Below is a small trained network, with its code and all its weights. Each question gives an input and a target symbol and asks what happens when units are switched off, that is, made to give their printed mean instead of their output.

import numpy as np


def w(rows, s, z=0):
    codes = np.array(rows[::2]) - 128.0
    scale = np.full(codes.shape[1], s)
    scale[-1] = z or s
    return codes * scale


def norm(h):
    return h / np.sqrt((h * h).mean(-1, keepdims=True) + 1e-5)


def f(y):
    return np.maximum(y, 0)


def softmax(a):
    e = np.exp(a - a.max(-1, keepdims=True))
    return e / e.sum(-1, keepdims=True)


def log_softmax(a):
    a = a - a.max(-1, keepdims=True)
    return a - np.log(np.exp(a).sum(-1, keepdims=True))


def net(x, mask):
    ids = ['ΘΣβδεζλμτψω'.index(c) for c in x.split()]
    T = len(ids)
    res = E[ids] + P[:T]
    u = 0
    for l in range(2):
        r = norm(res)
        for j in range(2):
            rows = slice(2 * j, 2 * j + 2)
            q, k, v = (r @ M[l][rows].T for M in (Q, K, V))
            z = softmax(np.where(np.tri(T) > 0, q @ k.T / 2**0.5, -1e9)) @ v
            o = O[l][rows]
            res = res + np.where(mask[u + j], z, o[:, -1]) @ o[:, :-1]
        u += 2
        y = f(norm(res) @ A[l][:, :-1].T + A[l][:, -1])
        res = res + np.where(mask[u : u + 4], y, B[l][:, -1]) @ B[l][:, :-1]
        u += 4
    return log_softmax(norm(res)[-1] @ U[:, :-1].T + U[:, -1])


Q, K, V, O, A, B = {}, {}, {}, {}, {}, {}
E = w([
[186,112,130,92],'Θ',
[185,134,108,129],'Σ',
[114,92,116,124],'β',
[148,150,100,101],'δ',
[125,147,103,119],'ε',
[162,80,140,89],'ζ',
[167,92,133,116],'λ',
[131,114,122,119],'μ',
[3,131,243,94],'τ',
[116,82,88,89],'ψ',
[173,159,132,166],'ω',
],0.019)
P = w([
[48,194,136,167],'0',
[231,41,137,102],'1',
[189,19,147,136],'2',
[254,110,173,193],'3',
[203,51,145,152],'4',
[219,53,149,155],'5',
[179,106,126,190],'6',
[198,74,133,147],'7',
[196,29,133,129],'8',
[182,55,127,145],'9',
[171,95,135,197],'10',
[174,53,141,161],'11',
[150,61,131,192],'12',
],0.0094)
Q[0] = w([
[37,145,145,166],'0.h1',
[142,139,101,167],'0.h1',
[175,54,115,168],'0.h2',
[63,245,107,155],'0.h2',
],0.011)
K[0] = w([
[149,76,180,142],'0.h1',
[159,180,148,195],'0.h1',
[4,186,160,102],'0.h2',
[155,97,61,151],'0.h2',
],0.012)
V[0] = w([
[189,191,125,117],'0.h1',
[217,161,103,137],'0.h1',
[101,44,189,36],'0.h2',
[151,78,254,242],'0.h2',
],0.0091)
O[0] = w([
[129,44,94,63,66],'0.h1',
[114,65,156,7,161],'0.h1',
[117,82,224,167,252],'0.h2',
[70,54,109,193,78],'0.h2',
],0.011,0.0022)
A[0] = w([
[195,179,191,109,58],'0.n1',
[2,189,235,89,198],'0.n2',
[118,175,122,202,252],'0.n3',
[110,193,117,66,154],'0.n4',
],0.0083,0.0034)
B[0] = w([
[120,132,95,125,252],'0.n1',
[173,90,182,147,173],'0.n2',
[165,11,134,70,213],'0.n3',
[147,113,182,196,193],'0.n4',
],0.011,0.0036)
Q[1] = w([
[147,40,237,152],'1.h1',
[227,65,146,34],'1.h1',
[98,255,122,190],'1.h2',
[132,227,98,156],'1.h2',
],0.009)
K[1] = w([
[52,74,218,84],'1.h1',
[105,107,127,250],'1.h1',
[194,101,90,53],'1.h2',
[155,130,87,116],'1.h2',
],0.012)
V[1] = w([
[169,108,98,174],'1.h1',
[47,54,90,157],'1.h1',
[36,164,1,83],'1.h2',
[143,134,80,113],'1.h2',
],0.014)
O[1] = w([
[148,166,58,171,157],'1.h1',
[155,5,45,138,100],'1.h1',
[99,117,56,79,8],'1.h2',
[106,146,44,106,119],'1.h2',
],0.014,0.015)
A[1] = w([
[235,119,189,232,3],'1.n1',
[130,254,155,141,220],'1.n2',
[202,40,188,131,67],'1.n3',
[177,179,156,12,105],'1.n4',
],0.011,0.0027)
B[1] = w([
[167,159,97,38,254],'1.n1',
[102,126,75,190,230],'1.n2',
[99,46,195,98,216],'1.n3',
[4,112,162,124,189],'1.n4',
],0.015,0.0099)
U = w([
[212,169,58,183,139],'Θ',
[228,112,146,85,61],'Σ',
[87,131,83,28,167],'β',
[158,107,225,154,105],'δ',
[132,134,73,110,155],'ε',
[135,139,151,142,12],'ζ',
[37,101,206,46,5],'λ',
[70,189,143,85,74],'μ',
[100,38,96,248,202],'τ',
[63,196,120,113,136],'ψ',
[151,236,219,179,206],'ω',
],0.013,0.0028)

Each question gives the input, a string of symbols that net reads in full, and the target symbol t.
The units are the heads (2 rows each of Q, K, V and O) and the neurons (one row each of A and B). Each row of codes is followed by its name. A weight is (code - 128) times the scale printed after its matrix; where a second scale follows, it is the last column's (O, A, B and U).
mask holds one flag per unit, layer by layer, with each layer's heads first. A switched-off unit (its flag False) gives its mean, the last column of its rows in O or B, instead of its output. The means were averaged over made-up inputs and are rounded, as every weight is.
A unit's drop is (log p(t) with every unit on - log p(t) with that unit switched off) / (log p(t) with every unit on - log p(t) with every unit switched off).
The circuit of an input: a set's keep is (log p(t) with only the set's units on - log p(t) with every unit switched off) / (log p(t) with every unit on - log p(t) with every unit switched off). Starting from all 12 units, units are removed one at a time, each time the one whose removal leaves the highest keep (on an exact tie, the one counted first), for as long as the keep stays at least 0.8.
units of the circuit, in order: the units of the circuit, biggest drop first
k most important neurons: the k neurons with the biggest drops, biggest first
which heads matter: for each layer, one digit per head in row order, 1 if its drop is at least 0.15 and else 0, layers parted by /
drop of u: that unit's drop, to one decimal
input ψ ψ δ, target ω: which heads matter : 01 / 10
input Θ ψ Σ β ψ ψ Σ ε ψ ψ ε ω, target λ: which heads matter : 11 / 00
input λ ε ζ ψ δ, target τ: units of the circuit, in order : 0.h2
input Σ ψ ψ ψ Σ ψ δ ζ, target β: units of the circuit, in order : 1.h2; 0.h2
input Σ ψ ψ Σ, target β: which heads matter : 11 / 01
input μ ψ ζ μ Σ ψ ψ ε β, target Θ: units of the circuit, in order : 0.n3; 0.h2; 1.h1; 0.h1
input ψ Σ λ β λ Θ, target ω: units of the circuit, in order : 0.h2; 1.h1
input Θ ψ ψ ε Σ Θ, target λ: which heads matter : 11 / 00
input μ Θ ω ε, target Θ: units of the circuit, in order : 0.h2; 0.h1; 0.n3; 1.h1
input Σ ε Σ Θ λ Θ Θ ψ β λ λ β, target β: units of the circuit, in order : 0.h2; 1.h2
input λ λ δ μ Σ λ ε, target τ: which heads matter : 01 / 10
input Θ Σ ζ μ ψ ψ ψ λ λ, target λ: units of the circuit, in order : 0.h1; 0.h2; 1.n4; 1.h2
input μ ε ω λ λ δ, target Θ: which heads matter : 11 / 00
input Θ ψ ψ Σ, target λ: units of the circuit, in order : 0.h1; 1.n4; 1.h2
input Σ Σ λ λ ψ ψ ψ ψ, target β: units of the circuit, in order : 0.h2
input β ζ ψ λ β ψ δ λ λ λ λ ψ ζ, target Σ: units of the circuit, in order : 1.n1; 1.h1; 0.h1
input β ψ μ ψ, target Σ: 2 most important neurons : 0.n3; 1.n1
input β ψ λ ψ δ ψ, target Σ: 2 most important neurons : 1.n1; 0.n3
input Θ β Σ μ λ ψ ψ ψ, target λ: drop of 0.h2 : 0.8
input ψ ψ ψ λ λ ζ, target ω: drop of 0.n1 : 0.0
input λ ζ ψ μ ψ δ Σ ψ μ, target τ: drop of 0.h2 : 1.5
input λ Θ ψ ψ ψ ζ, target τ: drop of 1.h1 : 0.3
input λ Θ ψ ψ Σ Σ Σ Θ λ ψ ψ ψ ε, target τ: most important neuron : 1.n1
